Below are the code and all the weights of a small trained network. Each question names an input and a class and asks about switching units off, where a switched-off unit gives its printed mean instead of its output.

import numpy as np


def w(rows, s, z=0):
    codes = np.array(rows[::2]) - 128.0
    scale = np.full(codes.shape[1], s)
    scale[-1] = z or s
    return codes * scale


def f(y):
    return y / 2 * (1 + np.tanh(0.7978845608 * (y + 0.044715 * y**3)))


def log_softmax(a):
    a = a - a.max(-1, keepdims=True)
    return a - np.log(np.exp(a).sum(-1, keepdims=True))


def net(x, mask):
    res = np.array(x, float).reshape(1, 6) / 4 @ E
    y = f(res @ A[0][:, :-1].T + A[0][:, -1])
    res = res + np.where(mask, y, B[0][:, -1]) @ B[0][:, :-1]
    return log_softmax(res[-1] @ U[:, :-1].T + U[:, -1])


A, B = {}, {}
E = w([
[37,58,48],'x0',
[255,96,24],'x1',
[131,130,128],'x2',
[129,131,129],'x3',
[139,7,181],'x4',
[128,128,126],'x5',
],0.0071)
A[0] = w([
[116,181,105,169],'N0',
[211,141,61,152],'N1',
[137,124,112,253],'N2',
[88,139,168,14],'N3',
[175,109,109,193],'N4',
[55,137,46,119],'N5',
[142,50,175,42],'N6',
[171,116,90,80],'N7',
[100,96,110,147],'N8',
[113,87,161,121],'N9',
[115,207,64,53],'N10',
[110,193,92,147],'N11',
[82,180,176,47],'N12',
[171,73,131,58],'N13',
[184,161,163,69],'N14',
[83,66,55,132],'N15',
[112,117,199,111],'N16',
[94,109,67,180],'N17',
[182,98,88,81],'N18',
[128,87,142,124],'N19',
[84,133,170,102],'N20',
[177,193,163,217],'N21',
[93,251,97,154],'N22',
[176,98,87,61],'N23',
[67,95,67,30],'N24',
[161,30,192,53],'N25',
],0.012,0.0053)
B[0] = w([
[148,46,100,182],'N0',
[64,133,134,246],'N1',
[107,95,160,209],'N2',
[65,247,2,143],'N3',
[40,115,179,198],'N4',
[175,152,168,204],'N5',
[171,149,67,162],'N6',
[92,153,109,156],'N7',
[177,132,158,159],'N8',
[156,86,74,159],'N9',
[155,117,86,175],'N10',
[163,63,96,188],'N11',
[86,159,90,183],'N12',
[140,144,88,149],'N13',
[156,196,124,164],'N14',
[145,177,176,212],'N15',
[114,129,117,187],'N16',
[135,150,195,197],'N17',
[65,151,101,173],'N18',
[166,139,128,145],'N19',
[87,121,61,177],'N20',
[124,136,156,250],'N21',
[161,85,126,254],'N22',
[79,143,94,162],'N23',
[166,203,117,161],'N24',
[178,133,70,194],'N25',
],0.0083,0.0061)
U = w([
[19,184,88,37],'0',
[122,121,176,254],'1',
[216,97,57,45],'2',
[113,123,192,210],'3',
[111,113,205,186],'4',
[173,250,218,13],'5',
],0.013,0.0068)

Each question gives the input, the list of numbers given to net, and the class t.
The units are the neurons (one row each of A and B). Each row of codes is followed by its name. A weight is (code - 128) times the scale printed after its matrix; where a second scale follows, it is the last column's (A, B and U).
mask holds one flag per neuron, in row order. A switched-off neuron (its flag False) gives its mean, the last column of its row in B, instead of its output. The means were averaged over made-up inputs and are rounded, as every weight is.
A unit's drop is (log p(t) with every unit on - log p(t) with that unit switched off) / (log p(t) with every unit on - log p(t) with every unit switched off).
The circuit of an input: a set's keep is (log p(t) with only the set's units on - log p(t) with every unit switched off) / (log p(t) with every unit on - log p(t) with every unit switched off). Starting from the 12 units with the biggest drops (on a tie, the unit counted first), units are removed one at a time, each time the one whose removal leaves the highest keep (on an exact tie, the one counted first), for as long as the keep stays at least 0.8.
units of the circuit, in order: the units of the circuit, biggest drop first
top k neurons: the k neurons with the biggest drops, biggest first
drop when u is switched off: that unit's drop, to one decimal
input [7,6,7,1,5,-3], class 3: units of the circuit, in order => [N15, N4]
input [8,-2,1,-1,7,-7], class 5: top neuron => [N15]
input [8,7,-6,-3,-5,4], class 5: units of the circuit, in order => [N15, N17]
input [3,-4,-4,-3,8,3], class 2: units of the circuit, in order => [N25, N6, N9]
input [5,6,6,0,-3,2], class 0: top 4 neurons => [N1, N18, N23, N7]
input [6,-6,-8,1,-4,-2], class 3: top 2 neurons => [N5, N22]
input [-4,3,4,2,8,-4], class 2: top 2 neurons => [N25, N6]
input [2,5,3,-5,5,-2], class 0: units of the circuit, in order => [N18, N23, N4]
input [-5,4,0,-7,-7,-1], class 1: top 2 neurons => [N1, N21]
input [1,-6,1,-4,-7,6], class 2: top 2 neurons => [N22, N11]
input [-2,3,3,5,-5,6], class 4: top 2 neurons => [N1, N25]
input [0,-6,5,-2,7,-1], class 2: drop when N25 is switched off => 0.2
input [-4,7,-7,1,-2,3], class 0: drop when N1 is switched off => 0.1
input [4,7,7,-7,-6,1], class 0: drop when N23 is switched off => 0.2
input [-6,7,1,2,3,4], class 0: drop when N12 is switched off => 0.0
